Here is a tiny trained network, its code and every weight. The questions are about switching its units off for an input and a target symbol, where a switched-off unit gives its printed mean instead of its output.

import numpy as np


def w(rows, s, z=0):
    codes = np.array(rows[::2]) - 128.0
    scale = np.full(codes.shape[1], s)
    scale[-1] = z or s
    return codes * scale


def norm(h):
    return h / np.sqrt((h * h).mean(-1, keepdims=True) + 1e-5)


def f(y):
    return y / 2 * (1 + np.tanh(0.7978845608 * (y + 0.044715 * y**3)))


def softmax(a):
    e = np.exp(a - a.max(-1, keepdims=True))
    return e / e.sum(-1, keepdims=True)


def log_softmax(a):
    a = a - a.max(-1, keepdims=True)
    return a - np.log(np.exp(a).sum(-1, keepdims=True))


def net(x, mask):
    ids = ['Γζημτω'.index(c) for c in x.split()]
    T = len(ids)
    res = E[ids] + P[:T]
    r = norm(res)
    for j in range(2):
        rows = slice(3 * j, 3 * j + 3)
        q, k, v = (r @ M[0][rows].T for M in (Q, K, V))
        z = softmax(np.where(np.tri(T) > 0, q @ k.T / 3**0.5, -1e9)) @ v
        o = O[0][rows]
        res = res + np.where(mask[j], z, o[:, -1]) @ o[:, :-1]
    y = f(norm(res) @ A[0][:, :-1].T + A[0][:, -1])
    res = res + np.where(mask[2:14], y, B[0][:, -1]) @ B[0][:, :-1]
    return log_softmax(norm(res)[-1] @ U[:, :-1].T + U[:, -1])


Q, K, V, O, A, B = {}, {}, {}, {}, {}, {}
E = w([
[124,253,144,219,94],'Γ',
[158,80,134,127,132],'ζ',
[151,104,152,82,93],'η',
[171,20,102,146,88],'μ',
[128,94,123,126,89],'τ',
[100,100,82,168,119],'ω',
],0.02)
P = w([
[88,207,120,110,219],'0',
[120,77,118,180,120],'1',
[154,91,106,155,118],'2',
[171,79,54,56,108],'3',
[84,76,144,179,94],'4',
[153,113,104,162,110],'5',
[200,187,29,129,90],'6',
[77,103,151,195,89],'7',
[148,122,110,154,87],'8',
[149,133,40,43,85],'9',
[59,99,160,169,84],'10',
[162,126,115,153,71],'11',
[246,185,16,119,71],'12',
],0.011)
Q[0] = w([
[54,82,191,167,137],'head 0',
[71,134,119,106,68],'head 0',
[107,124,108,204,159],'head 0',
[169,129,227,203,53],'head 1',
[4,72,148,79,89],'head 1',
[122,162,166,181,57],'head 1',
],0.023)
K[0] = w([
[122,97,69,155,55],'head 0',
[55,99,153,102,106],'head 0',
[111,154,64,149,94],'head 0',
[158,178,131,147,3],'head 1',
[26,103,88,37,127],'head 1',
[133,113,149,123,46],'head 1',
],0.025)
V[0] = w([
[141,162,111,169,15],'head 0',
[155,118,79,83,66],'head 0',
[230,115,248,133,129],'head 0',
[183,79,68,180,59],'head 1',
[11,145,85,146,96],'head 1',
[140,53,67,159,230],'head 1',
],0.014)
O[0] = w([
[114,151,140,51,167,150],'head 0',
[112,112,118,118,197,177],'head 0',
[219,148,194,146,191,121],'head 0',
[189,100,135,124,15,255],'head 1',
[73,226,117,128,91,107],'head 1',
[129,71,145,6,127,103],'head 1',
],0.014,0.0099)
A[0] = w([
[73,121,112,123,134,160],'neuron 0',
[133,101,137,196,148,99],'neuron 1',
[149,139,101,178,173,14],'neuron 2',
[137,140,104,82,214,76],'neuron 3',
[171,156,130,147,92,66],'neuron 4',
[159,186,94,131,170,79],'neuron 5',
[192,155,61,106,135,99],'neuron 6',
[133,121,184,116,49,80],'neuron 7',
[52,78,252,193,102,100],'neuron 8',
[127,162,255,129,138,21],'neuron 9',
[127,89,113,111,164,148],'neuron 10',
[132,158,84,69,128,2],'neuron 11',
],0.023,0.0047)
B[0] = w([
[142,84,89,128,93,151],'neuron 0',
[187,126,166,183,109,199],'neuron 1',
[182,169,38,74,89,160],'neuron 2',
[105,145,59,169,50,138],'neuron 3',
[198,114,168,111,102,220],'neuron 4',
[156,50,144,46,168,156],'neuron 5',
[76,169,167,79,194,173],'neuron 6',
[97,221,93,186,199,255],'neuron 7',
[79,109,210,88,252,159],'neuron 8',
[88,93,182,235,79,152],'neuron 9',
[112,194,178,181,131,166],'neuron 10',
[210,113,210,162,125,133],'neuron 11',
],0.023,0.009)
U = w([
[107,141,163,84,25,90],'Γ',
[167,100,108,2,189,178],'ζ',
[115,64,178,191,146,169],'η',
[231,97,19,154,148,4],'μ',
[94,222,98,98,210,102],'τ',
[70,80,66,119,108,245],'ω',
],0.0086,0.0033)

Each question gives the input, a string of symbols that net reads in full, and the target symbol t.
The units are the heads (3 rows each of Q, K, V and O) and the neurons (one row each of A and B). Each row of codes is followed by its name. A weight is (code - 128) times the scale printed after its matrix; where a second scale follows, it is the last column's (O, A, B and U).
mask holds one flag per unit, heads first, then neurons. A switched-off unit (its flag False) gives its mean, the last column of its rows in O or B, instead of its output. The means were averaged over made-up inputs and are rounded, as every weight is.
A unit's drop is (log p(t) with every unit on - log p(t) with that unit switched off) / (log p(t) with every unit on - log p(t) with every unit switched off).
The circuit of an input: a set's keep is (log p(t) with only the set's units on - log p(t) with every unit switched off) / (log p(t) with every unit on - log p(t) with every unit switched off). Starting from the 12 units with the biggest drops (on a tie, the unit counted first), units are removed one at a time, each time the one whose removal leaves the highest keep (on an exact tie, the one counted first), for as long as the keep stays at least 0.8.
circuit, biggest first: the units of the circuit, biggest drop first
unit that matters most: the unit with the biggest drop
top k neurons: the k neurons with the biggest drops, biggest first
heads that matter: for each layer, one digit per head in row order, 1 if its drop is at least 0.15 and else 0, layers parted by /
input ω η ω, target Γ: heads that matter : 01
input ζ μ τ τ, target η: heads that matter : 11
input ζ ζ τ μ μ μ μ ω μ μ, target η: heads that matter : 11
input μ μ Γ η ζ μ τ, target ζ: circuit, biggest first : (head 0; head 1; neuron 5; neuron 7)
input ζ η ω ζ Γ, target ω: circuit, biggest first : (head 0; neuron 0)
input ζ Γ Γ η, target η: circuit, biggest first : (head 0; neuron 10; head 1)
input τ η Γ μ ζ μ η, target ω: heads that matter : 10
input μ η ζ η ω μ Γ τ, target τ: circuit, biggest first : (neuron 7)
input ζ η η ζ τ η ω τ Γ ζ μ, target τ: circuit, biggest first : (neuron 7; head 0)
input ω ζ η ω μ ω η Γ τ τ τ η τ, target Γ: circuit, biggest first : (head 1; neuron 7; neuron 4)
input τ η μ Γ μ η μ μ η τ, target ω: heads that matter : 00
input τ μ τ μ ζ, target τ: circuit, biggest first : (neuron 7; head 1; neuron 1)
input μ η μ η η η η ω μ μ μ ζ Γ, target ζ: circuit, biggest first : (head 0; neuron 5)
input Γ ω ζ η η η η η Γ μ, target τ: heads that matter : 00
input Γ η τ η, target τ: top 2 neurons : (neuron 6; neuron 10)
input ω η ω τ, target Γ: heads that matter : 01
input ω μ Γ μ Γ ω η ω ζ ζ, target Γ: top 2 neurons : (neuron 11; neuron 3)
input η ζ Γ, target Γ: heads that matter : 11
input μ η τ ζ, target ζ: heads that matter : 01
input μ Γ ω μ, target ζ: heads that matter : 01
input ζ μ ω μ μ τ Γ Γ μ ω, target η: top 3 neurons : (neuron 10; neuron 7; neuron 2)
input μ Γ μ τ ζ, target τ: unit that matters most : head 1
